In the rows, zero is written as 128.
Rows, each with its class:
[114 114 120 103 143 136 101 126 106 147 103  67 158 132 172 116 138 126
 204 137 123 107 130 103 133 121 126  83 131 130 131 124 153 146 123 140
 131 131 133 129 133 124 115 148 131 138 145  88 154 125  83 135 146 116
 143 122 129 125 165 138]
X
[107 132 133  90 145 151 142  83  87 134  98  71 155  89 197 120 102 143
 167 118 125 160 122 128 129 127 135 134 123 168 107 123 146 146  90 122
 109 136 102 112 136 124 141 140  89 148  94 134 119 140  85 124 114 125
 177 116 137 119 141 113]
C
[129 117 122 164 123 139 116 140 108 153 105 120 189 122 175 120 132 167
 159  98 127 163 133 147 170 134 142 143 135 163 122 130 151 126  77 137
  79 115  89 117 149 119 156 115  73  91  78 144 145 146 106 124 115 117
 177 104 152 111 164 103]
C
[120 110 132 141 135 156 140  90 113 130  97 152 116 128 167 135 135 152
 134 128 150 159 131 126 112 135 123 108 145 191 121 116 145 138 124 125
 143 140 118 107 129 127 135 143  66  98  49 158 146 106 101 137 114 118
 156 113 139 131 156 120]
C
[144 120 121 141 131 155 132 107 123 139 125 125 164  97 162 128 135 136
 133 114 136 181 133 120 129 134 121 127 144 183 119 121 155 130 112 144
 110 130 100 127 129 128 127 153  37 102  98 167 135 127 106 118 122 127
 158 127 148 133 158 127]
C
[144 159 111 110 115 131 121 110 108 152  98 112 159 117 189 111 140 148
 220  86 107 158 130 132 145 124 140 131 139 171 136 126 156 130 104 118
  63 130  86 124 121 122 137 153  68 127  96 140 112  86  72 119 123 135
 183 105 206  99 154 128]
C
[111 117  97 139 113 127 126 105 113 144 116  79 127 116 221 118 134 138
 183  92 153 169 131 116 124 134 136 158 155 185 128 124 163 131  74 143
  88 123 165 119 128 150 133 134  58 138  74 164 125 167  79 115 134 133
 200 102 151 124 149 122]
C
[127 135 116 129 141 132 141 139  97 125  58 113 147 139 120 131 135 120
 167 146 123 118 108 122 133 110 131  81 116 101 102 139 162 142 147 128
 151 114  77 127 148 122 130  92 139 126 153 113 108 139 158 125 135 128
 109 108 126 127 110 140]
X
[107 135 106 117 133 112 124 116  90 141  78  54 163 112 139 120 125 136
 152 147 157 122 120 138 126 121 133  83 114  82 133 114 162 127 101 129
 132 125  61 110 158 140 145 103 162 162 138 116 106 135  96 139 135 122
 133 115  78 140 135 109]
X
[124 109 134 172 122 143 119 121  95 150  70 140 145 122 150  94 128 124
 130 112 122 184 128 127 130 114 242 113 135 181 118 137 130 149 110 136
  88 131  87 109 130 118 130 144  66 116  76 162 135 127 123 117 160 143
 194 117 131 129 142 110]
C
[133 134 123 146 132 120 129 146 116 129  86 112 182 115 160 114 140 138
 199  96 123 149 132 125 127 121 134 132 143 165 119 122 124 129 117 126
  96 111 109 139 134 130 142 146  74 115 119 124 123 113 106 109 124 154
 165 108 131 107 139 117]
C
[122 107 110 157 119 146 135  87 100 142 109 106 179 102 182 128 145 156
 177 102 119 178 123  93 169 123 144 132 134 182 114 118 146 133  67 142
  53 135  65  86 131 128 155 127  74 132  70 143 129 132  89 112 115 120
 187 139 151 127 160 123]
C
[170 146 124 147 142 138 126 142  86 100 129 132 153 141 143 136 114 131
 168 143 128 126 105 128 123 126 132 105 111 106 107 123 184 137 151 121
 151 140  85 112 123 124 145 143  80  97 207  56 100 134 121 119 128 117
 112 115 109 130 111 132]
X
[117 124 118 139 121 142 127 129 116 154  56 103 163 142 192 116 134 132
 163  85 126 174 116 125 134 126 126 151 146 197 119 121 147 137 102 114
  86 126 154 124 132 119 132 146  71 100  87 156 132 120 102 115 130 143
 183 120 151 109 175 114]
C
[125 113 111 141 119 150 118  82 120 135  86 132 144 128 144 126 147 151
 165 140 127 162 133 130 125 132 122 112 144 198 112 124 133 146 140 120
 139 111  26 128 120 127 117 145  85 111  98 150 112 136  80 123 115 127
 150 117 136 139 169 105]
C
[136 131 128 126 129 119 139  89  83 141  77  89 177 134 142 131 127 199
 134 134 113 130 126 114 124 133 119  84 128 114 128  90 165 106 118 118
 151 132 152 121 118 133 106 145 120 108 126 105 112 141 121 144 129 127
 131 138 153 135 129 118]
X
[136 144 107 121 149 118 126  96  98 126  60  86 138 105 134 115 136 132
 158 137 111 132 110 126 133 141 135 101  85  92 111 129 149 148 117 135
 139 127  11 129 155 122 142 111 149 142 139 104  97 125 133 125 125 119
 130 104 135 141 132 129]
X
[122 134 113 138 124 153 130 160 110 150  57  90 209 114 196 126 137 139
 188  98 134 166 107 116 124 122 139 141 143 179 118 129 118 134  95 119
  88 128  73 116 124 139 134 131  82 148  97 118 140 108  82 101 128 129
 172 101 136 115 175 124]
C
[138 135 107 114 120 125 129  93 106 120  97  75 159 124 130 118 149 148
 174 142 160 150 137 114 129 128 131  74 114 104 121 117 174 138 130 123
 130 113  85 122 120 123 137 135 113 117 120 110 102 124 108 128 135 117
 133 112 115 137 117 120]
X
[122 123  80 118 133 146 112 114 112 122  88  90 145 130 184 129 142 129
 152 152 119 132 127 124 123 131 124 103 120 143 116 118 173 147 166 114
 146 128 149 121 148 141 121 163 110 116 134 115  82 123 107 135 136 120
 127 107  99 112 133 135]
X
[129 129 117 132 136 130 155 126  90 129  97 140 140  95 135 131 132 141
 199  99 120 169 124 147 139 123 130 116 150 159 112 141 147 126 134 103
  69 129   4 140 122 136 128 119  86 140 116 140 116 118 107 102 136 113
 158 108 138 105 141 119]
C
[118 108 125 113 151 132 129 102 106 145 115  97 150 169 188 132 132 135
 153 119 131 172 144 146 132  88 123 145 111 178 102 138 137 125 101 107
  87 147 142 122 165 128 134 130  69 136  92 149 135 130  69 131 133 124
 174 102 142 117 125 123]
C

Rows, each with its class:
[160 128 105 135 119 121 177 132 111 130 138  99 126  97 126 132 139 123
 124 110 132 163 125 137 136 119 123 134 124 123 109 107 123 153 152 107
 122 126 140 128 141  75 141 123 110 178 126 126 121 118 134 108 126 127
 129 116 142 127 129 119]
Q287
[116 127 141 132 144 135  67 143 134 116 133 143 129 126 123 130 133 135
 124 105 126  89 110 137 178 114 136 128 132 127 124 140 155 131 140  80
 129 128 120 103 146 108 107 118 107 146 127 126 127 115 131 159 138 134
 129 133 125 124 131 120]
q599
[153 123 101 140  97 139 181 131 153 138 154 118 127  98 135 136 140 137
 129 122 118 181 115 138 148 112 121 129 138 124 120 114 113 156 145 167
 122 128 124 142 123 103 139 130 120 169 126 106 133 131 137  84 127 125
 145 120 140 144 133 138]
Q287
[163 135 151 131 125 125 144  94 154 144 142 135 135 139 134 132 132 186
 121 145 120 106 109 119 127  81 144 130 154 124 137 159 124 127 108 149
 130 131 128 148 107 162  79 135 148 121 133  76 116 133 130  98 128 126
 126 123 118 122 126 130]
q150
[ 88 128 111 134 119 115 155 134  92 114 115 107 130 132 117 110 135  92
 129 110 138 153 141 158 129 142 116 139 121 128 112 124 119 129 158 100
 124 128 150 108 129 102 131 110 125 131 129 148 128 129 131 109 122 128
 133 121 131 133 133 134]
q599
[104 125 144 157 108 147 104 126 166 124 149 166 128 145 122 116 130 159
 129 114 112 104 116 155 125 121 127 125 125 127 119 161 146 130 151 166
 127 130 130 118 154 134 123 133  87 134 121 151 139 123 127 132 131 126
 144 142 116 139 140 130]
Q395
[185 130 136 149 141 135  89 119 181 150 146 103 130 118 135 173 135 166
 126 124 115  73  61 141 203  26 129 134 149 122 111 153 157 152 151  77
 126 126 124 126 153 136  80 129  99 200 126  58 118 108 134  91 137 142
 145 140 139 128 125 104]
Q287
[163 128 124 136 125 152 115 125 169 140 152 118 129 122 137 154 131 170
 128 125 115 110  72 146 155  80 131 135 126 124 119 137 139 155 158 113
 126 128 128 137 154 122 104 134 115 182 124  83 128 116 134  75 133 133
 145 142 142 137 128 118]
Q287
[148 127 118 134 154 108 105 138 106 130 114  90 125 111 120 138 133  99
 127 110 142 122 130 134 143 117 124 135 126 116 103 113 136 130 155  72
 125 125 136 105 151 100 144 114  90 168 129 132 116 115 123 152 130 135
 125 128 137 129 126 113]
q599
[ 65 123 125 150 121 130  86 151 128 110 129 181 121 129 121 103 130  86
 128 108 122 118 161 138 156 156 133 118 137 138 130 146 153 113 117 148
 131 131 120  92 122 122 137 119  99 100 126 186 144 123 127 200 136 120
 126 122 109 129 134 132]
q599
[128 125  97 150 102 122 161 134 148 139 132 109 130 108 124 131 119 100
 136 122 122 147 133 153 123 102 115 135 127 136 110 128 132 136 152 177
 123 128 141 126 131 134 157 134  81 156 123 147 141 126 129 105 126 130
 144 142 129 143 130 115]
q599
[131 130 143 134 112 139 121 121 172 148 127 118 131 135 130 143 136 146
 125 143 118 137 100 143 148  99 116 131 135 124 124 143 119 140 150 152
 129 128 130 138 140 165 137 130 117 134 126  91 125 125 139  96 128 129
 155 142 126 150 132 135]
Q395
[186 131 120 139 128 105 156 108 143 150 127 103 135 114 123 153 131 117
 119 137 124 125 122 119 140  61 127 130 139 123 116 132 121 135 137 101
 122 127 133 135 135 127 134 129  84 156 126  92 107 111 132 131 130 129
 135 127 125 133 125 115]
q690
[135 124 128 133 123 117 145 131 135 140 128 135 128 116 123 130 138 133
 115 128 129 143 145 123 149 126 135 126 122 123 124 122 130 134 127 145
 129 133 120 130 136 103 161 133 101 122 129 137 123 134 127 173 131 133
 132 118 119 132 132 110]
q15
[142 127 133 149 116 124 133 128 156 144 144 138 129 121 125 134 140 156
 117 118 121 124 121 135 167 104 136 126 132 124 120 138 140 139 138 156
 127 127 122 125 139 114 140 128  95 141 124 125 128 131 126 141 132 128
 137 122 115 137 134 105]
q15
[117 126 124 169 130  98 106 125 135 149 121 116 129 128 120 122 141 115
 125 130 133 122 140 150 150 107 121 131 158 133 108 144 141 119 126 197
 124 128 131 103 108 168 142 122  90 130 127 136 137 136 126 174 125 132
 132 119 110 136 131 117]
q599
[126 124 144 132 150  97  78 135 113 141 115 123 120 119 119 111 145 141
 117 120 144 125 160 131 142 154 129 134 153 126 114 128 141 111 123 180
 123 127 126 103 115 147 151 119 107 110 126 152 130 137 123 222 129 137
 115 106 108 127 131 117]
q15
[147 129 149 151 144 146  87 132 158 140 147 135 124 134 129 147 144 185
 122 112 120  79  85 135 198  81 140 131 125 124 124 143 160 147 145  98
 130 127 115 123 164 106 101 131 113 160 123  94 126 125 130 133 136 136
 141 136 128 125 134  96]
q599
[126 133 185  95 208  96   5 140  95 149  72  75 120 162 123 142 146 150
 116 137 158  77 139 120 141 154 117 142 115 116 119 117 140 100 140  88
 132 124 126  99 161 168 158 118 122 108 126 122 110 137 126 229 130 152
 119 134 124 124 129 105]
Q800
[110 128 110 127 116 135 126 146 140 125 129 131 124 114 131 139 138  98
 127 122 121 150 116 151 195 114 119 125 136 127 131 122 128 147 142  96
 128 121 124 120 127 106 126 117 121 152 128 108 127 123 140 115 133 133
 145 124 139 139 127 139]
Q287
[ 95 129 137 126 159 109  53 147 118 132 103 114 124 135 127 128 136 101
 128 120 137 108 130 145 173 132 117 131 142 129 117 130 143 118 137 108
 127 126 129  93 125 146 130 109 116 130 123 130 130 132 129 175 131 140
 128 117 126 129 131 125]
q599
[148 124 128 141 117 146 133 131 143 129 148 141 126 114 134 126 131 159
 127 114 123 130 120 130 115 132 127 127 122 126 121 125 129 135 146 152
 123 119 126 132 145 100 141 137  98 150 122 149 131 122 127 128 129 125
 131 127 128 131 130 120]
Q395
[156 122 120 151 118 110 133 121 137 136 133 133 133 109 120 124 126 125
 135 126 131 131 149 129 103 112 128 122 144 130 110 136 127 120 137 163
 124 127 131 117 131 126 148 128  67 143 126 148 126 114 124 164 131 120
 126 117 117 130 126 119]
q15
[144 127 149 130 114 153  85 126 155 130 137 160 119 116 124 121 145 155
 126 127 123 143 128 136  79 160 116 117 126 122 120 135 120 130 160 185
 126 130 129 126 158 145 171 137  70 144 125 161 136 110 128 154 135 121
 143 137 130 147 131 142]
Q395
[139 127 133 118 167 131  32 150 157 140 113 124 123 109 133 165 135  87
 123 134 124 106 110 123 202 110 118 122 144 121 131 122 147 133 132  92
 138 130 104 111 132 150 138 123 103 150 134 103 122 114 136 180 140 140
 144 135 137 125 125 125]
q599
[118 130 150 144 129 134 104 134 145 131 141 141 125 132 121 125 139 173
 118 104 126  92 111 147 186 103 141 133 132 124 117 153 149 135 145 100
 133 128 125 110 156 100 102 120 104 148 126 119 125 126 128 147 134 136
 132 129 120 125 137 110]
q599
[154 130 156 143 125 106 112 113 168 156 123 139 135 120 118 141 152 143
 102 139 120 124 132 131 195  70 123 125 162 117 124 159 131 134 128 129
 126 128 117 117 127 150 130 122  84 131 125  83 111 123 133 178 138 131
 143 124 108 132 139 115]
q15
[114 126 129 154 123 108 105 132 151 137 121 152 132 123 119 131 129  83
 123 134 119 118 156 127 168 100 131 120 146 136 128 144 148 120 115 146
 131 131 116 108 118 150 144 124  84 111 127 136 128 128 126 196 135 129
 128 120 111 134 129 123]
q15
[127 129 118 149 123  97 153 123 133 143 112 112 133 124 111 129 132  93
 123 130 131 131 150 137 141  99 123 134 133 132 113 135 130 125 134 141
 124 127 139 116 128 132 153 125  85 122 123 133 123 129 125 159 129 130
 136 125 113 137 129 116]
q15
[101 126 139 149  97 139 119 140 158 126 132 165 127 124 117 114 145 129
 119 115 118 142 141 151 139 134 121 127 116 124 119 143 133 134 156 153
 127 129 128 114 164 112 164 130  62 127 121 163 129 120 130 164 136 127
 159 135 119 146 138 127]
q599
[150 127 115 129 146 110  99 144 116 129 112 124 123 104 121 149 129  79
 123 124 131 118 162 108 135 130 130 121 118 127 119 104 138 124 136  85
 135 128 118 113 155  97 175 124  64 142 124 159 113 110 122 205 137 129
 121 126 128 127 124 114]
q599
[137 124 132 142 107 123 121 123 143 129 135 142 126 114 121 119 142 127
 121 123 124 151 139 145 119 126 120 119 148 122 118 144 119 130 149 158
 122 128 133 120 136 133 142 126  75 147 129 139 125 112 132 149 133 120
 138 121 120 143 133 140]
q15
[156 122 135 153 127 126 137 133 157 152 136 133 125 129 124 129 130 169
 123 128 126 114 135 123 112 123 132 130 109 129 115 128 141 125 140 198
 125 131 123 134 157 121 180 146  73 125 121 157 136 135 121 176 132 132
 133 127 115 136 134  94]
Q395
[ 80 128 144 122 136 146  80 150 123 114 112 136 124 142 122 119 134 107
 125 120 129 118 130 147 134 156 118 129 110 127 124 127 138 125 152  99
 131 127 130 106 155 126 145 120 114 130 127 155 132 122 130 142 132 132
 140 144 132 135 135 135]
q599
[170 132 132 125 164 100 114 115 142 156 118 102 137 123 129 171 126 120
 115 143 128  80 118  98 211  45 146 129 149 123 134 132 147 134  97  50
 134 125 111 129 118 133  99 122 129 134 132  58  99 127 131 157 133 141
 120 125 125 114 119 106]
q150
[ 92 126 128 147 140 135  60 139 157 133 128 139 123 143 133 131 124 120
 137 128 125  89 111 149 162 116 121 129 148 136 122 149 158 120 121 177
 127 129 120 103 111 178 112 127 127 126 126 131 152 135 128 143 135 132
 131 135 119 126 129 135]
q599
[146 128 130 141 122 126 105 119 142 123 126 136 130 124 119 134 126 107
 130 131 122 112 127 130 114  98 125 124 142 129 122 145 133 124 144 105
 128 127 132 118 138 144 116 128  86 148 129 126 114 103 126 126 131 119
 135 137 125 127 123 135]
q599
[144 129 147 130 140 134  68 133 147 129 133 152 122 119 125 135 132 143
 122 124 126 108 128 124 144 123 131 120 138 123 128 137 142 126 130 127
 128 130 114 116 140 132 131 128  97 142 127 136 128 113 127 175 137 128
 126 130 122 129 127 124]
q599

Rows, each with its class:
[120 145 147 136 135 145 132 137 133 118 120 121 137 119 115 122 155 130
 116 128 129 190  99 119 131 149 136 122 124 146 184 128 101 126 136 123
 125 144 133 134 118 130 109 142 139  85  83 157  98 142 141 124  98 146
 115 126 134 108 140 114]
Q870
[113 124 168 142 130 133 139 128 124 119 122 133 136 118 144 125 142 117
 125 128 118 193 112 139 142 148 134 122 127 128 146 114 109 114 131 129
 132 159 134 136 154 118  99 128 134  63 125 122 118 108 141 133 127 149
 105 134 118 100 139 132]
Q870
[ 94 103 122 139 127 146 142 116 123 122 132 124 162 132 161 127 130 145
 131 116 133 110 111 125 144 162 110 132 136 132 152 130 101 139 129 137
 132 101 126 171 149 154 127 124 125  49 117 102 132 161 110 146 133 143
 119 132 122 124 107 113]
q664
[124  92 116 137 128 138 145  94 123 140 137 129 119 126 141 112 126 136
 162 137 135 102 129 127 153 171 103 121 127 159 153 130 135 119 144 131
 143  89 132 202 132 131 124 131 130  83 109 117 117 158 122 113 134 139
  96 123 129 159 122 123]
q664
[107 102 119 131 124 138 150  93 126 147 127 127 139 126 124 128 109 126
 156 134 142 120 130 134 149 143 119 131 133 137 169 135 117 145 126 130
 131  70 121 164 129 142 128 148 118 105 112 112 132 116 133 126 144 139
 114 131 155 141 130 110]
q664
[140 121 100 130 160 134 129 125 121 146 148 122 164 127 153 116 136 137
 176 136 133 141 163 123 138 109 131 117 117 129 113 129 139 109 135 132
 130 117 128 157 165 120 128 129 126 128 128 127 147 139 124 113 125 103
 109 116 113  57 105 141]
q163
